Here is a tiny trained network, its code and every weight. The questions are about switching its units off for an input and a target symbol, where a switched-off unit gives its printed mean instead of its output.

import numpy as np


def w(rows, s, z=0):
    codes = np.array(rows[::2]) - 128.0
    scale = np.full(codes.shape[1], s)
    scale[-1] = z or s
    return codes * scale


def norm(h):
    return h / np.sqrt((h * h).mean(-1, keepdims=True) + 1e-5)


def f(y):
    return np.maximum(y, 0)


def softmax(a):
    e = np.exp(a - a.max(-1, keepdims=True))
    return e / e.sum(-1, keepdims=True)


def log_softmax(a):
    a = a - a.max(-1, keepdims=True)
    return a - np.log(np.exp(a).sum(-1, keepdims=True))


def net(x, mask):
    ids = ['ΓΘΦαβδεζηλμξπτω'.index(c) for c in x.split()]
    T = len(ids)
    res = E[ids] + P[:T]
    u = 0
    for l in range(3):
        q, k, v = (norm(res) @ M[l].T for M in (Q, K, V))
        z = softmax(np.where(np.tri(T) > 0, q @ k.T / 3**0.5, -1e9)) @ v
        res = res + np.where(mask[u], z, O[l][:, -1]) @ O[l][:, :-1]
        u += 1
        y = f(norm(res) @ A[l][:, :-1].T + A[l][:, -1])
        res = res + np.where(mask[u : u + 4], y, B[l][:, -1]) @ B[l][:, :-1]
        u += 4
    return log_softmax(norm(res)[-1] @ U[:, :-1].T + U[:, -1])


Q, K, V, O, A, B = {}, {}, {}, {}, {}, {}
E = w([
[83,71,183],'Γ',
[145,113,128],'Θ',
[105,5,122],'Φ',
[181,123,126],'α',
[90,161,137],'β',
[76,167,122],'δ',
[158,73,156],'ε',
[170,200,188],'ζ',
[79,19,195],'η',
[128,116,151],'λ',
[140,143,135],'μ',
[152,123,150],'ξ',
[159,143,121],'π',
[254,70,169],'τ',
[70,117,112],'ω',
],0.024)
P = w([
[166,181,7],'0',
[150,139,37],'1',
[220,10,211],'2',
[212,1,190],'3',
[200,9,181],'4',
[187,37,143],'5',
[124,90,57],'6',
],0.0028)
Q[0] = w([
[220,78,118],'0.h1',
[141,74,135],'0.h1',
[92,5,115],'0.h1',
],0.014)
K[0] = w([
[245,76,220],'0.h1',
[121,105,140],'0.h1',
[92,40,175],'0.h1',
],0.011)
V[0] = w([
[117,246,86],'0.h1',
[69,132,162],'0.h1',
[121,155,70],'0.h1',
],0.012)
O[0] = w([
[89,38,228,1],'0.h1',
[74,220,96,131],'0.h1',
[171,66,253,70],'0.h1',
],0.0054,0.0074)
A[0] = w([
[88,2,209,80],'0.n1',
[72,188,81,253],'0.n2',
[112,181,191,122],'0.n3',
[49,157,157,58],'0.n4',
],0.014,0.0034)
B[0] = w([
[88,152,140,239],'0.n1',
[129,148,189,253],'0.n2',
[164,7,204,215],'0.n3',
[58,82,167,199],'0.n4',
],0.014,0.0047)
Q[1] = w([
[106,173,52],'1.h1',
[2,210,135],'1.h1',
[112,140,156],'1.h1',
],0.0081)
K[1] = w([
[226,210,107],'1.h1',
[149,255,154],'1.h1',
[93,229,71],'1.h1',
],0.0088)
V[1] = w([
[11,183,217],'1.h1',
[119,146,119],'1.h1',
[253,235,27],'1.h1',
],0.0061)
O[1] = w([
[174,174,174,107],'1.h1',
[129,152,238,112],'1.h1',
[255,167,200,3],'1.h1',
],0.0054,0.0032)
A[1] = w([
[229,89,180,40],'1.n1',
[2,106,224,100],'1.n2',
[165,28,179,3],'1.n3',
[20,64,196,11],'1.n4',
],0.0075,0.0033)
B[1] = w([
[254,8,103,185],'1.n1',
[95,121,117,254],'1.n2',
[33,202,99,169],'1.n3',
[48,222,100,217],'1.n4',
],0.0073,0.0046)
Q[2] = w([
[63,173,103],'2.h1',
[100,152,33],'2.h1',
[2,99,156],'2.h1',
],0.0076)
K[2] = w([
[20,229,212],'2.h1',
[158,106,20],'2.h1',
[2,230,181],'2.h1',
],0.0052)
V[2] = w([
[117,217,66],'2.h1',
[133,127,185],'2.h1',
[2,48,147],'2.h1',
],0.0055)
O[2] = w([
[117,37,91,45],'2.h1',
[176,113,2,120],'2.h1',
[237,73,138,252],'2.h1',
],0.0049,0.0022)
A[2] = w([
[220,125,113,151],'2.n1',
[148,206,111,81],'2.n2',
[72,32,180,251],'2.n3',
[2,89,218,131],'2.n4',
],0.0087,0.0031)
B[2] = w([
[50,247,82,188],'2.n1',
[76,97,184,145],'2.n2',
[189,98,137,254],'2.n3',
[169,173,66,227],'2.n4',
],0.011,0.0071)
U = w([
[111,133,124,83],'Γ',
[152,142,98,97],'Θ',
[136,24,60,173],'Φ',
[253,145,82,90],'α',
[49,149,45,68],'β',
[80,95,181,255],'δ',
[146,116,124,68],'ε',
[142,121,120,40],'ζ',
[229,102,202,167],'η',
[162,225,178,148],'λ',
[125,142,122,97],'μ',
[160,147,117,109],'ξ',
[145,176,45,92],'π',
[146,115,124,56],'τ',
[92,131,119,108],'ω',
],0.015,0.0049)

Each question gives the input, a string of symbols that net reads in full, and the target symbol t.
The units are the heads (3 rows each of Q, K, V and O) and the neurons (one row each of A and B). Each row of codes is followed by its name. A weight is (code - 128) times the scale printed after its matrix; where a second scale follows, it is the last column's (O, A, B and U).
mask holds one flag per unit, layer by layer, with each layer's heads first. A switched-off unit (its flag False) gives its mean, the last column of its rows in O or B, instead of its output. The means were averaged over made-up inputs and are rounded, as every weight is.
A unit's drop is (log p(t) with every unit on - log p(t) with that unit switched off) / (log p(t) with every unit on - log p(t) with every unit switched off).
The circuit of an input: a set's keep is (log p(t) with only the set's units on - log p(t) with every unit switched off) / (log p(t) with every unit on - log p(t) with every unit switched off). Starting from the 12 units with the biggest drops (on a tie, the unit counted first), units are removed one at a time, each time the one whose removal leaves the highest keep (on an exact tie, the one counted first), for as long as the keep stays at least 0.8.
units of the circuit, in order: the units of the circuit, biggest drop first
k most important neurons: the k neurons with the biggest drops, biggest first
top k neurons in layer l: the k neurons of layer l with the biggest drops, biggest first
drop of u: that unit's drop, to one decimal
input τ ζ Φ Φ λ Φ ω, target λ: 3 most important neurons	[0.n2; 0.n3; 2.n4]
input α Φ π ε, target π: 3 most important neurons	[2.n1; 0.n3; 2.n3]
input Φ λ λ ζ ξ, target λ: units of the circuit, in order	[0.n3; 2.n2]
input λ Φ Φ δ η, target β: top neuron in layer 0	[0.n1]
input β ω ζ ζ Φ ζ μ, target β: 4 most important neurons	[0.n1; 2.n4; 0.n2; 1.n4]
input β ω ζ μ, target β: 2 most important neurons	[0.n3; 0.n4]
input Φ Φ Θ ω τ α, target π: 2 most important neurons	[2.n1; 2.n3]
input τ β π π λ, target λ: top 3 neurons in layer 0	[0.n2; 0.n3; 0.n4]
input Γ β Φ Φ Γ, target β: 2 most important neurons	[2.n4; 0.n4]
input ω Φ λ Γ, target λ: top 2 neurons in layer 0	[0.n3; 0.n2]
input α ξ μ Φ δ β ξ, target β: top 2 neurons in layer 0	[0.n3; 0.n1]
input η β λ π π α, target π: top 2 neurons in layer 2	[2.n1; 2.n3]
input α ζ β, target δ: 2 most important neurons	[0.n4; 0.n3]
input ε μ τ δ β, target δ: most important neuron	[0.n3]
input ζ Γ π ζ Φ λ Γ, target λ: drop of 1.h1	0.3
input ω Φ ε Φ β ε, target π: drop of 2.n1	0.1
input μ λ η, target β: drop of 1.h1	-0.1
input λ Φ Θ, target λ: drop of 0.n3	0.4
